Below is a small trained network, with its code and all its weights. Each question gives an input and a class and asks what happens when units are switched off, that is, made to give their printed mean instead of their output.

import numpy as np


def w(rows, s, z=0):
    codes = np.array(rows[::2]) - 128.0
    scale = np.full(codes.shape[1], s)
    scale[-1] = z or s
    return codes * scale


def norm(h):
    return h / np.sqrt((h * h).mean(-1, keepdims=True) + 1e-5)


def f(y):
    return y / 2 * (1 + np.tanh(0.7978845608 * (y + 0.044715 * y**3)))


def log_softmax(a):
    a = a - a.max(-1, keepdims=True)
    return a - np.log(np.exp(a).sum(-1, keepdims=True))


def net(x, mask):
    res = np.array(x, float).reshape(1, 7) / 4 @ E
    u = 0
    for l in range(2):
        y = f(norm(res) @ A[l][:, :-1].T + A[l][:, -1])
        res = res + np.where(mask[u : u + 12], y, B[l][:, -1]) @ B[l][:, :-1]
        u += 12
    return log_softmax(norm(res)[-1] @ U[:, :-1].T + U[:, -1])


A, B = {}, {}
E = w([
[10,85,124,59],'x0',
[88,131,234,143],'x1',
[128,138,129,121],'x2',
[125,169,134,99],'x3',
[126,138,134,124],'x4',
[71,192,83,191],'x5',
[124,183,140,87],'x6',
],0.011)
A[0] = w([
[72,106,120,89,40],'0.n1',
[84,77,116,98,61],'0.n2',
[109,43,130,116,32],'0.n3',
[155,133,66,72,122],'0.n4',
[133,114,108,200,120],'0.n5',
[82,90,86,184,117],'0.n6',
[130,129,128,128,16],'0.n7',
[139,108,123,93,41],'0.n8',
[130,117,3,122,3],'0.n9',
[138,111,48,133,42],'0.n10',
[81,153,96,189,46],'0.n11',
[107,144,114,88,116],'0.n12',
],0.017,0.0074)
B[0] = w([
[108,55,91,87,199],'0.n1',
[107,53,55,204,205],'0.n2',
[138,181,72,122,179],'0.n3',
[186,50,164,103,224],'0.n4',
[133,135,184,35,225],'0.n5',
[119,222,119,109,253],'0.n6',
[157,255,143,215,86],'0.n7',
[153,90,130,184,112],'0.n8',
[254,142,178,29,244],'0.n9',
[159,123,140,67,187],'0.n10',
[67,219,176,94,214],'0.n11',
[198,145,135,98,175],'0.n12',
],0.0099,0.004)
A[1] = w([
[154,202,101,179,126],'1.n1',
[91,91,201,116,22],'1.n2',
[86,117,197,175,72],'1.n3',
[127,76,168,115,176],'1.n4',
[213,149,112,249,158],'1.n5',
[150,64,78,183,91],'1.n6',
[114,193,52,155,222],'1.n7',
[165,58,144,119,94],'1.n8',
[180,151,116,184,27],'1.n9',
[172,85,158,50,132],'1.n10',
[53,121,188,177,191],'1.n11',
[203,168,106,223,1],'1.n12',
],0.015,0.0039)
B[1] = w([
[98,170,93,150,158],'1.n1',
[185,164,68,122,149],'1.n2',
[220,95,96,55,155],'1.n3',
[117,192,117,120,180],'1.n4',
[34,112,1,14,177],'1.n5',
[72,209,221,158,149],'1.n6',
[99,208,190,106,175],'1.n7',
[77,188,161,177,186],'1.n8',
[83,110,65,51,134],'1.n9',
[96,166,142,224,254],'1.n10',
[233,130,81,162,192],'1.n11',
[47,108,13,75,148],'1.n12',
],0.012,0.0082)
U = w([
[54,10,67,61,114],'0',
[126,132,163,136,238],'1',
[104,167,193,153,78],'2',
[140,113,152,127,237],'3',
[250,54,146,97,3],'4',
[130,123,152,144,112],'5',
[116,135,162,127,40],'6',
],0.012,0.0037)

Each question gives the input, the list of numbers given to net, and the class t.
The units are the neurons (one row each of A and B). Each row of codes is followed by its name. A weight is (code - 128) times the scale printed after its matrix; where a second scale follows, it is the last column's (A, B and U).
mask holds one flag per neuron, layer by layer. A switched-off neuron (its flag False) gives its mean, the last column of its row in B, instead of its output. The means were averaged over made-up inputs and are rounded, as every weight is.
A unit's drop is (log p(t) with every unit on - log p(t) with that unit switched off) / (log p(t) with every unit on - log p(t) with every unit switched off).
The circuit of an input: a set's keep is (log p(t) with only the set's units on - log p(t) with every unit switched off) / (log p(t) with every unit on - log p(t) with every unit switched off). Starting from the 12 units with the biggest drops (on a tie, the unit counted first), units are removed one at a time, each time the one whose removal leaves the highest keep (on an exact tie, the one counted first), for as long as the keep stays at least 0.8.
units of the circuit, in order: the units of the circuit, biggest drop first
most important unit: the unit with the biggest drop
k most important neurons: the k neurons with the biggest drops, biggest first
k most important neurons of layer l: the k neurons of layer l with the biggest drops, biggest first
drop when u is switched off: that unit's drop, to one decimal
input [8,7,1,2,4,4,-5], class 0: most important unit	0.n1
input [1,8,-2,-6,5,7,1], class 4: 4 most important neurons of layer 1	(1.n11; 1.n3; 1.n10; 1.n8)
input [-6,-3,1,4,-5,-6,1], class 0: 2 most important neurons	(1.n5; 0.n5)
input [5,-3,5,6,-1,-6,0], class 2: units of the circuit, in order	(1.n10; 1.n5)
input [2,6,3,-3,-4,-2,-1], class 4: units of the circuit, in order	(0.n9; 1.n3; 1.n11)
input [3,-5,-4,4,-2,1,2], class 4: units of the circuit, in order	(0.n9; 0.n4)
input [-6,5,4,2,-3,-4,2], class 0: 3 most important neurons	(0.n5; 1.n5; 0.n9)
input [-5,8,-3,6,0,-5,-5], class 4: 2 most important neurons	(1.n3; 0.n9)
input [-8,-2,-6,6,6,7,5], class 0: units of the circuit, in order	(1.n5; 1.n12)
input [5,7,-2,3,6,-6,0], class 4: 2 most important neurons of layer 1	(1.n11; 1.n2)
input [5,-6,-8,-7,-8,-7,-5], class 3: 3 most important neurons of layer 1	(1.n5; 1.n6; 1.n7)
input [4,-7,-3,-4,6,6,-5], class 4: 2 most important neurons of layer 0	(0.n9; 0.n10)
input [8,6,1,-8,3,3,2], class 0: 2 most important neurons	(0.n1; 1.n10)
input [1,-2,-6,-8,2,-6,-1], class 6: most important unit	1.n6
input [-2,-8,-1,-8,2,3,3], class 4: 2 most important neurons of layer 0	(0.n9; 0.n4)
input [-5,-7,3,-3,0,3,1], class 4: 2 most important neurons	(0.n9; 0.n5)
input [-7,4,3,4,2,-5,-7], class 0: drop when 1.n5 is switched off	0.9
input [-8,-7,8,-8,-2,-6,-1], class 0: drop when 1.n5 is switched off	1.3
input [0,-7,-6,-5,0,4,3], class 4: drop when 0.n9 is switched off	0.7
input [-3,7,3,-4,-5,3,-5], class 4: most important neuron	(1.n3)
